Below are the code and all the weights of a small trained network. Each question names an input and a class and asks about switching units off, where a switched-off unit gives its printed mean instead of its output.

import numpy as np


def w(rows, s, z=0):
    codes = np.array(rows[::2]) - 128.0
    scale = np.full(codes.shape[1], s)
    scale[-1] = z or s
    return codes * scale


def norm(h):
    return h / np.sqrt((h * h).mean(-1, keepdims=True) + 1e-5)


def f(y):
    return y / 2 * (1 + np.tanh(0.7978845608 * (y + 0.044715 * y**3)))


def log_softmax(a):
    a = a - a.max(-1, keepdims=True)
    return a - np.log(np.exp(a).sum(-1, keepdims=True))


def net(x, mask):
    res = np.array(x, float).reshape(1, 7) / 4 @ E
    u = 0
    for l in range(3):
        y = f(norm(res) @ A[l][:, :-1].T + A[l][:, -1])
        res = res + np.where(mask[u : u + 6], y, B[l][:, -1]) @ B[l][:, :-1]
        u += 6
    return log_softmax(norm(res)[-1] @ U[:, :-1].T + U[:, -1])


A, B = {}, {}
E = w([
[101,136,165,66],'x0',
[167,26,174,89],'x1',
[104,123,127,164],'x2',
[126,80,41,149],'x3',
[249,115,114,122],'x4',
[83,78,68,21],'x5',
[137,166,127,120],'x6',
],0.0018)
A[0] = w([
[2,121,48,94,89],'0.n0',
[47,173,225,201,48],'0.n1',
[66,72,127,179,207],'0.n2',
[225,212,31,121,119],'0.n3',
[180,163,21,56,174],'0.n4',
[246,181,134,91,252],'0.n5',
],0.0044,0.0021)
B[0] = w([
[161,26,94,185,217],'0.n0',
[154,252,104,24,167],'0.n1',
[213,173,65,78,206],'0.n2',
[39,198,211,230,210],'0.n3',
[49,139,124,112,232],'0.n4',
[50,76,159,202,249],'0.n5',
],0.0038,0.0019)
A[1] = w([
[159,104,167,162,63],'1.n0',
[197,107,122,3,10],'1.n1',
[111,69,190,21,97],'1.n2',
[65,19,88,127,180],'1.n3',
[42,82,168,140,96],'1.n4',
[195,215,166,61,78],'1.n5',
],0.0052,0.0011)
B[1] = w([
[181,137,81,179,120],'1.n0',
[120,147,213,139,154],'1.n1',
[150,139,221,82,179],'1.n2',
[156,171,132,47,254],'1.n3',
[208,142,168,52,175],'1.n4',
[132,194,87,1,151],'1.n5',
],0.0041,0.0025)
A[2] = w([
[122,33,97,95,100],'2.n0',
[173,235,177,155,20],'2.n1',
[116,149,152,141,197],'2.n2',
[87,216,73,144,210],'2.n3',
[121,116,61,147,254],'2.n4',
[1,125,124,35,81],'2.n5',
],0.0058,0.0008)
B[2] = w([
[198,190,79,164,172],'2.n0',
[225,155,89,112,189],'2.n1',
[161,102,159,82,155],'2.n2',
[21,77,94,51,252],'2.n3',
[174,85,156,3,185],'2.n4',
[190,224,114,246,248],'2.n5',
],0.0039,0.0021)
U = w([
[219,46,44,112,164],'0',
[25,79,46,91,122],'1',
[115,238,76,80,200],'2',
[35,146,132,230,148],'3',
[177,72,189,241,136],'4',
[106,96,145,125,16],'5',
[98,87,151,117,2],'6',
[208,131,255,41,190],'7',
],0.0098,0.0065)

Each question gives the input, the list of numbers given to net, and the class t.
The units are the neurons (one row each of A and B). Each row of codes is followed by its name. A weight is (code - 128) times the scale printed after its matrix; where a second scale follows, it is the last column's (A, B and U).
mask holds one flag per neuron, layer by layer. A switched-off neuron (its flag False) gives its mean, the last column of its row in B, instead of its output. The means were averaged over made-up inputs and are rounded, as every weight is.
A unit's drop is (log p(t) with every unit on - log p(t) with that unit switched off) / (log p(t) with every unit on - log p(t) with every unit switched off).
The circuit of an input: a set's keep is (log p(t) with only the set's units on - log p(t) with every unit switched off) / (log p(t) with every unit on - log p(t) with every unit switched off). Starting from the 12 units with the biggest drops (on a tie, the unit counted first), units are removed one at a time, each time the one whose removal leaves the highest keep (on an exact tie, the one counted first), for as long as the keep stays at least 0.8.
circuit, biggest first: the units of the circuit, biggest drop first
unit that matters most: the unit with the biggest drop
top k neurons in layer l: the k neurons of layer l with the biggest drops, biggest first
drop of u: that unit's drop, to one decimal
input [2,-8,2,0,-5,0,8], class 1: top 2 neurons in layer 2 -> [2.n3 2.n0]
input [4,5,3,5,3,7,3], class 7: circuit, biggest first -> [1.n2 1.n1]
input [-3,1,0,-4,2,-6,-6], class 0: circuit, biggest first -> [2.n1 1.n2]
input [5,-4,0,8,1,-5,-4], class 1: circuit, biggest first -> [2.n3]
input [3,-2,8,-7,1,-8,5], class 2: circuit, biggest first -> [0.n1 1.n5 1.n2]
input [-8,-5,-1,1,-5,-5,8], class 1: top 2 neurons in layer 2 -> [2.n3 2.n5]
input [2,-4,-6,-7,8,5,1], class 3: top 3 neurons in layer 0 -> [0.n3 0.n5 0.n4]
input [3,-8,-8,8,6,-1,5], class 3: circuit, biggest first -> [0.n3 0.n5]
input [1,5,2,-3,3,-7,1], class 4: circuit, biggest first -> [0.n5 1.n3]
input [0,-3,3,4,-2,7,3], class 0: circuit, biggest first -> [0.n0 2.n0]
input [-8,-1,1,8,-5,-6,2], class 1: circuit, biggest first -> [2.n5 2.n3]
input [-3,5,-3,3,-6,8,-8], class 0: top 2 neurons in layer 0 -> [0.n0 0.n1]
input [-6,-1,-7,6,-1,-6,0], class 3: top 2 neurons in layer 0 -> [0.n3 0.n0]
input [-3,8,-5,5,4,6,3], class 7: top 2 neurons in layer 0 -> [0.n0 0.n4]
input [1,3,5,0,-3,8,-5], class 7: circuit, biggest first -> [1.n2]
input [-3,3,-1,7,-5,-6,0], class 0: top 2 neurons in layer 0 -> [0.n4 0.n3]
input [-2,6,0,6,-5,-4,0], class 7: top 2 neurons in layer 0 -> [0.n3 0.n5]
input [-1,1,6,-7,-6,7,3], class 7: top 2 neurons in layer 1 -> [1.n2 1.n1]
input [0,0,-3,-6,5,0,-5], class 4: top 2 neurons in layer 2 -> [2.n4 2.n3]
input [-1,2,-2,3,-2,-3,0], class 0: unit that matters most -> 0.n4
input [6,4,6,4,-6,-1,6], class 7: top 2 neurons in layer 1 -> [1.n1 1.n2]
input [-1,-7,6,0,5,-4,5], class 3: top 2 neurons in layer 0 -> [0.n3 0.n5]
input [4,-8,7,0,4,6,4], class 3: top 2 neurons in layer 1 -> [1.n5 1.n0]
input [-1,-4,-1,-3,1,4,8], class 3: drop of 0.n3 -> 0.1
input [3,5,-8,3,-8,-1,-7], class 7: drop of 1.n2 -> 0.1
